Below is a small trained network, with its code and all its weights. Each question gives an input and a class and asks what happens when units are switched off, that is, made to give their printed mean instead of their output.

import numpy as np


def w(rows, s, z=0):
    codes = np.array(rows[::2]) - 128.0
    scale = np.full(codes.shape[1], s)
    scale[-1] = z or s
    return codes * scale


def f(y):
    return y / 2 * (1 + np.tanh(0.7978845608 * (y + 0.044715 * y**3)))


def log_softmax(a):
    a = a - a.max(-1, keepdims=True)
    return a - np.log(np.exp(a).sum(-1, keepdims=True))


def net(x, mask):
    res = np.array(x, float).reshape(1, 5) / 4 @ E
    y = f(res @ A[0][:, :-1].T + A[0][:, -1])
    res = res + np.where(mask, y, B[0][:, -1]) @ B[0][:, :-1]
    return log_softmax(res[-1] @ U[:, :-1].T + U[:, -1])


A, B = {}, {}
E = w([
[39,107,79,223],'x0',
[209,135,176,206],'x1',
[191,89,63,82],'x2',
[143,255,64,123],'x3',
[158,48,138,192],'x4',
],0.0077)
A[0] = w([
[210,131,106,134,127],'N1',
[78,87,107,84,165],'N2',
[139,93,192,138,121],'N3',
[78,126,164,148,156],'N4',
[100,145,172,169,151],'N5',
[114,136,117,131,111],'N6',
[162,36,175,168,143],'N7',
[150,180,131,103,135],'N8',
[192,149,132,125,124],'N9',
[65,171,82,160,194],'N10',
[78,149,140,114,178],'N11',
[123,132,96,148,126],'N12',
[96,100,97,191,127],'N13',
[145,105,46,166,115],'N14',
[197,104,125,125,165],'N15',
[44,120,136,196,149],'N16',
[186,130,124,147,113],'N17',
[190,182,111,94,125],'N18',
[148,154,95,115,106],'N19',
[169,71,190,155,160],'N20',
[141,144,149,123,151],'N21',
[142,167,158,89,133],'N22',
[207,160,175,117,107],'N23',
[69,154,32,165,148],'N24',
[119,123,146,71,210],'N25',
[207,168,147,128,157],'N26',
[130,64,201,164,148],'N27',
[62,173,139,155,201],'N28',
[109,135,149,162,144],'N29',
[192,140,76,106,99],'N30',
[94,83,151,77,254],'N31',
[248,116,157,114,178],'N32',
[159,164,144,98,137],'N33',
[152,65,130,92,187],'N34',
[124,148,133,178,162],'N35',
[58,103,110,54,187],'N36',
[151,181,102,79,121],'N37',
],0.015,0.0068)
B[0] = w([
[95,131,137,167,182],'N1',
[108,169,133,87,203],'N2',
[127,120,103,198,188],'N3',
[161,191,112,146,186],'N4',
[183,226,115,165,188],'N5',
[157,112,134,79,129],'N6',
[144,105,15,147,255],'N7',
[192,127,191,147,182],'N8',
[117,125,166,194,174],'N9',
[148,115,102,49,230],'N10',
[117,169,142,66,183],'N11',
[135,99,119,97,142],'N12',
[170,111,126,91,200],'N13',
[107,69,94,66,169],'N14',
[34,124,109,152,191],'N15',
[176,172,150,102,241],'N16',
[107,128,116,168,158],'N17',
[124,120,181,133,208],'N18',
[138,95,167,146,153],'N19',
[128,76,39,199,234],'N20',
[135,158,167,151,148],'N21',
[139,117,176,124,175],'N22',
[115,102,149,144,197],'N23',
[119,92,121,48,226],'N24',
[107,187,195,159,204],'N25',
[111,135,167,196,210],'N26',
[127,143,58,146,242],'N27',
[179,179,62,43,224],'N28',
[161,167,104,129,165],'N29',
[97,111,152,151,178],'N30',
[96,180,123,153,242],'N31',
[63,86,129,255,249],'N32',
[130,117,201,148,176],'N33',
[76,160,53,152,211],'N34',
[143,144,93,102,180],'N35',
[97,184,162,74,239],'N36',
[147,121,159,133,200],'N37',
],0.0081,0.009)
U = w([
[240,208,120,136,107],'0',
[83,245,169,40,255],'1',
[123,41,109,11,55],'2',
[123,88,254,186,12],'3',
[15,90,89,163,160],'4',
],0.0091,0.0025)

Each question gives the input, the list of numbers given to net, and the class t.
The units are the neurons (one row each of A and B). Each row of codes is followed by its name. A weight is (code - 128) times the scale printed after its matrix; where a second scale follows, it is the last column's (A, B and U).
mask holds one flag per neuron, in row order. A switched-off neuron (its flag False) gives its mean, the last column of its row in B, instead of its output. The means were averaged over made-up inputs and are rounded, as every weight is.
A unit's drop is (log p(t) with every unit on - log p(t) with that unit switched off) / (log p(t) with every unit on - log p(t) with every unit switched off).
The circuit of an input: a set's keep is (log p(t) with only the set's units on - log p(t) with every unit switched off) / (log p(t) with every unit on - log p(t) with every unit switched off). Starting from the 12 units with the biggest drops (on a tie, the unit counted first), units are removed one at a time, each time the one whose removal leaves the highest keep (on an exact tie, the one counted first), for as long as the keep stays at least 0.8.
units of the circuit, in order: the units of the circuit, biggest drop first
most important unit: the unit with the biggest drop
k most important neurons: the k neurons with the biggest drops, biggest first
drop of u: that unit's drop, to one decimal
input [2,7,5,1,-4], class 4: units of the circuit, in order -> N32
input [7,-2,0,-5,6], class 0: units of the circuit, in order -> N16; N32
input [5,4,-2,-4,7], class 0: units of the circuit, in order -> N16; N5
input [6,-6,-1,8,0], class 2: units of the circuit, in order -> N24; N10
input [2,-7,4,-5,2], class 1: 3 most important neurons -> N36; N32; N2
input [3,2,-2,-7,0], class 0: 2 most important neurons -> N32; N16
input [2,-6,2,-8,-1], class 1: 2 most important neurons -> N36; N32
input [3,7,2,4,0], class 3: 3 most important neurons -> N7; N34; N27
input [7,1,-5,7,6], class 0: 2 most important neurons -> N5; N16
input [6,-6,5,1,-5], class 1: drop of N20 -> 0.2
input [6,-2,-1,-6,-6], class 1: drop of N7 -> 0.0
input [6,4,-5,6,5], class 0: drop of N5 -> 0.1
input [-3,5,-8,-4,8], class 4: drop of N20 -> 0.1
input [-7,-4,4,-2,2], class 4: most important unit -> N34
